Here is a tiny trained network, its code and every weight. The questions are about switching its units off for an input and a target symbol, where a switched-off unit gives its printed mean instead of its output.

import numpy as np


def w(rows, s, z=0):
    codes = np.array(rows[::2]) - 128.0
    scale = np.full(codes.shape[1], s)
    scale[-1] = z or s
    return codes * scale


def norm(h):
    return h / np.sqrt((h * h).mean(-1, keepdims=True) + 1e-5)


def f(y):
    return np.maximum(y, 0)


def softmax(a):
    e = np.exp(a - a.max(-1, keepdims=True))
    return e / e.sum(-1, keepdims=True)


def log_softmax(a):
    a = a - a.max(-1, keepdims=True)
    return a - np.log(np.exp(a).sum(-1, keepdims=True))


def net(x, mask):
    ids = ['ΓΔΛΞΣεφω'.index(c) for c in x.split()]
    T = len(ids)
    res = E[ids] + P[:T]
    u = 0
    for l in range(2):
        q, k, v = (norm(res) @ M[l].T for M in (Q, K, V))
        z = softmax(np.where(np.tri(T) > 0, q @ k.T / 4**0.5, -1e9)) @ v
        res = res + np.where(mask[u], z, O[l][:, -1]) @ O[l][:, :-1]
        u += 1
        y = f(norm(res) @ A[l][:, :-1].T + A[l][:, -1])
        res = res + np.where(mask[u : u + 4], y, B[l][:, -1]) @ B[l][:, :-1]
        u += 4
    return log_softmax(norm(res)[-1] @ U[:, :-1].T + U[:, -1])


Q, K, V, O, A, B = {}, {}, {}, {}, {}, {}
E = w([
[53,197,122,165,114],'Γ',
[158,127,191,94,17],'Δ',
[201,179,145,204,132],'Λ',
[101,111,80,62,173],'Ξ',
[117,148,168,2,182],'Σ',
[96,99,78,93,144],'ε',
[132,104,86,138,143],'φ',
[65,157,189,130,218],'ω',
],0.0052)
P = w([
[173,180,51,131,122],'0',
[179,153,149,129,156],'1',
[16,23,59,174,84],'2',
[154,166,59,133,110],'3',
[182,170,160,114,166],'4',
[29,35,111,131,46],'5',
[143,171,48,126,113],'6',
[191,160,168,105,165],'7',
[25,46,162,22,43],'8',
[123,183,33,138,109],'9',
[183,157,172,111,172],'10',
[26,59,145,2,4],'11',
],0.0056)
Q[0] = w([
[92,19,113,46,131],'L0H0',
[56,136,95,81,96],'L0H0',
[165,171,78,76,158],'L0H0',
[3,11,91,137,108],'L0H0',
],0.005)
K[0] = w([
[147,216,114,221,149],'L0H0',
[174,81,60,192,123],'L0H0',
[82,96,178,119,53],'L0H0',
[166,110,12,255,232],'L0H0',
],0.0048)
V[0] = w([
[128,105,147,96,10],'L0H0',
[74,64,187,228,236],'L0H0',
[74,96,210,49,227],'L0H0',
[148,126,252,144,179],'L0H0',
],0.0031)
O[0] = w([
[198,201,103,114,35,99],'L0H0',
[138,58,131,187,226,3],'L0H0',
[216,146,102,87,203,59],'L0H0',
[253,120,151,142,174,28],'L0H0',
],0.0035,0.0017)
A[0] = w([
[143,164,25,95,66,180],'L0N0',
[173,43,3,224,27,198],'L0N1',
[47,130,236,113,97,255],'L0N2',
[61,120,19,198,241,7],'L0N3',
],0.0038,0.0021)
B[0] = w([
[158,169,220,151,107,231],'L0N0',
[9,88,73,150,229,203],'L0N1',
[75,59,76,172,135,252],'L0N2',
[100,253,103,67,99,168],'L0N3',
],0.0053,0.0036)
Q[1] = w([
[115,90,102,192,128],'L1H0',
[51,92,14,148,40],'L1H0',
[224,157,177,91,36],'L1H0',
[255,23,122,151,84],'L1H0',
],0.0064)
K[1] = w([
[191,121,113,166,77],'L1H0',
[125,47,22,85,30],'L1H0',
[221,190,165,78,39],'L1H0',
[167,153,142,254,42],'L1H0',
],0.0061)
V[1] = w([
[224,100,130,180,50],'L1H0',
[239,49,2,68,119],'L1H0',
[148,96,106,110,68],'L1H0',
[141,117,119,181,119],'L1H0',
],0.0031)
O[1] = w([
[91,149,172,46,185,2],'L1H0',
[1,177,131,93,100,18],'L1H0',
[59,139,124,102,184,101],'L1H0',
[175,138,171,109,120,102],'L1H0',
],0.0041,0.0026)
A[1] = w([
[52,226,143,211,153,6],'L1N0',
[11,53,85,46,149,157],'L1N1',
[61,3,113,170,132,98],'L1N2',
[20,70,165,161,154,29],'L1N3',
],0.0055,0.0026)
B[1] = w([
[180,65,133,50,158,198],'L1N0',
[40,77,249,126,132,253],'L1N1',
[107,2,121,120,166,227],'L1N2',
[105,23,125,136,153,194],'L1N3',
],0.0058,0.0044)
U = w([
[64,15,95,204,179,178],'Γ',
[225,183,222,41,47,175],'Δ',
[112,192,150,194,20,123],'Λ',
[13,61,194,98,111,192],'Ξ',
[184,179,151,46,242,127],'Σ',
[121,154,1,203,61,94],'ε',
[63,194,86,69,126,5],'φ',
[218,135,145,213,246,200],'ω',
],0.0061,0.0034)

Each question gives the input, a string of symbols that net reads in full, and the target symbol t.
The units are the heads (4 rows each of Q, K, V and O) and the neurons (one row each of A and B). Each row of codes is followed by its name. A weight is (code - 128) times the scale printed after its matrix; where a second scale follows, it is the last column's (O, A, B and U).
mask holds one flag per unit, layer by layer, with each layer's heads first. A switched-off unit (its flag False) gives its mean, the last column of its rows in O or B, instead of its output. The means were averaged over made-up inputs and are rounded, as every weight is.
A unit's drop is (log p(t) with every unit on - log p(t) with that unit switched off) / (log p(t) with every unit on - log p(t) with every unit switched off).
The circuit of an input: a set's keep is (log p(t) with only the set's units on - log p(t) with every unit switched off) / (log p(t) with every unit on - log p(t) with every unit switched off). Starting from all 10 units, units are removed one at a time, each time the one whose removal leaves the highest keep (on an exact tie, the one counted first), for as long as the keep stays at least 0.8.
units of the circuit, in order: the units of the circuit, biggest drop first
unit that matters most: the unit with the biggest drop
k most important neurons: the k neurons with the biggest drops, biggest first
top k neurons in layer l: the k neurons of layer l with the biggest drops, biggest first
input ω Γ Γ Λ ε, target ω: units of the circuit, in order -> (L0N2; L1N1; L1H0)
input Γ Γ Ξ Ξ Γ Σ Λ ω Γ Δ, target Λ: unit that matters most -> L0N0
input Ξ Γ Γ Γ ε Γ φ Σ ω φ Γ, target ω: units of the circuit, in order -> (L0H0; L1N1)
input Γ Ξ Ξ ω Δ Ξ Λ Λ, target Δ: units of the circuit, in order -> (L0N1; L0N2; L1N2)
input Σ Λ Ξ Λ Λ φ ω ε Σ Γ ε, target Σ: units of the circuit, in order -> (L0N1; L1N1; L1N2; L1N3)
input ω φ ω Γ Δ, target Δ: units of the circuit, in order -> (L1N1; L1N2)
input Γ Σ Λ Γ ω φ φ ε, target ω: top 3 neurons in layer 0 -> (L0N2; L0N1; L0N3)
input ω ε φ Ξ Λ Ξ Ξ, target φ: 3 most important neurons -> (L0N3; L0N2; L1N2)
input Γ Σ φ Γ Γ, target Σ: top 2 neurons in layer 0 -> (L0N0; L0N1)
input Γ Ξ ω ω ε Γ Σ, target Δ: top 3 neurons in layer 0 -> (L0N1; L0N2; L0N0)
input φ ω ω φ φ Σ Σ Γ ω Σ, target Σ: units of the circuit, in order -> (L0H0; L0N2)
input Γ φ φ φ Γ Δ ω Γ, target ω: 3 most important neurons -> (L1N1; L0N3; L1N0)
input Λ ε ε Δ Ξ, target Δ: top 2 neurons in layer 0 -> (L0N1; L0N2)
input Γ Ξ Σ Γ ω, target ω: units of the circuit, in order -> (L1N1; L1H0; L1N2)
input Λ Σ ω Λ Δ Σ Γ φ, target Σ: unit that matters most -> L1H0
input ω ε Δ Σ Λ Γ Σ ε, target Σ: 2 most important neurons -> (L1N1; L0N2)
input Ξ Λ Ξ φ ε, target ε: 3 most important neurons -> (L1N1; L0N1; L0N2)
input Λ Δ Δ Ξ Δ Ξ ω, target Σ: 2 most important neurons -> (L1N0; L1N1)
input φ Λ Γ Δ Γ Γ Γ Γ, target Δ: 3 most important neurons -> (L0N1; L1N0; L1N2)
input Λ Γ Γ Γ Λ Γ Ξ, target φ: top 3 neurons in layer 1 -> (L1N2; L1N3; L1N1)
input Δ Ξ Γ Γ, target ε: top 2 neurons in layer 0 -> (L0N0; L0N3)
input Δ Γ Γ Ξ Σ Δ Λ Λ φ Σ Γ, target Σ: top 3 neurons in layer 1 -> (L1N0; L1N1; L1N2)
input Γ Λ φ Λ ω ω Ξ Ξ, target ω: 3 most important neurons -> (L1N1; L1N0; L0N3)
input Γ Γ φ Λ Γ Δ ω ω, target ω: 3 most important neurons -> (L1N1; L0N1; L1N2)
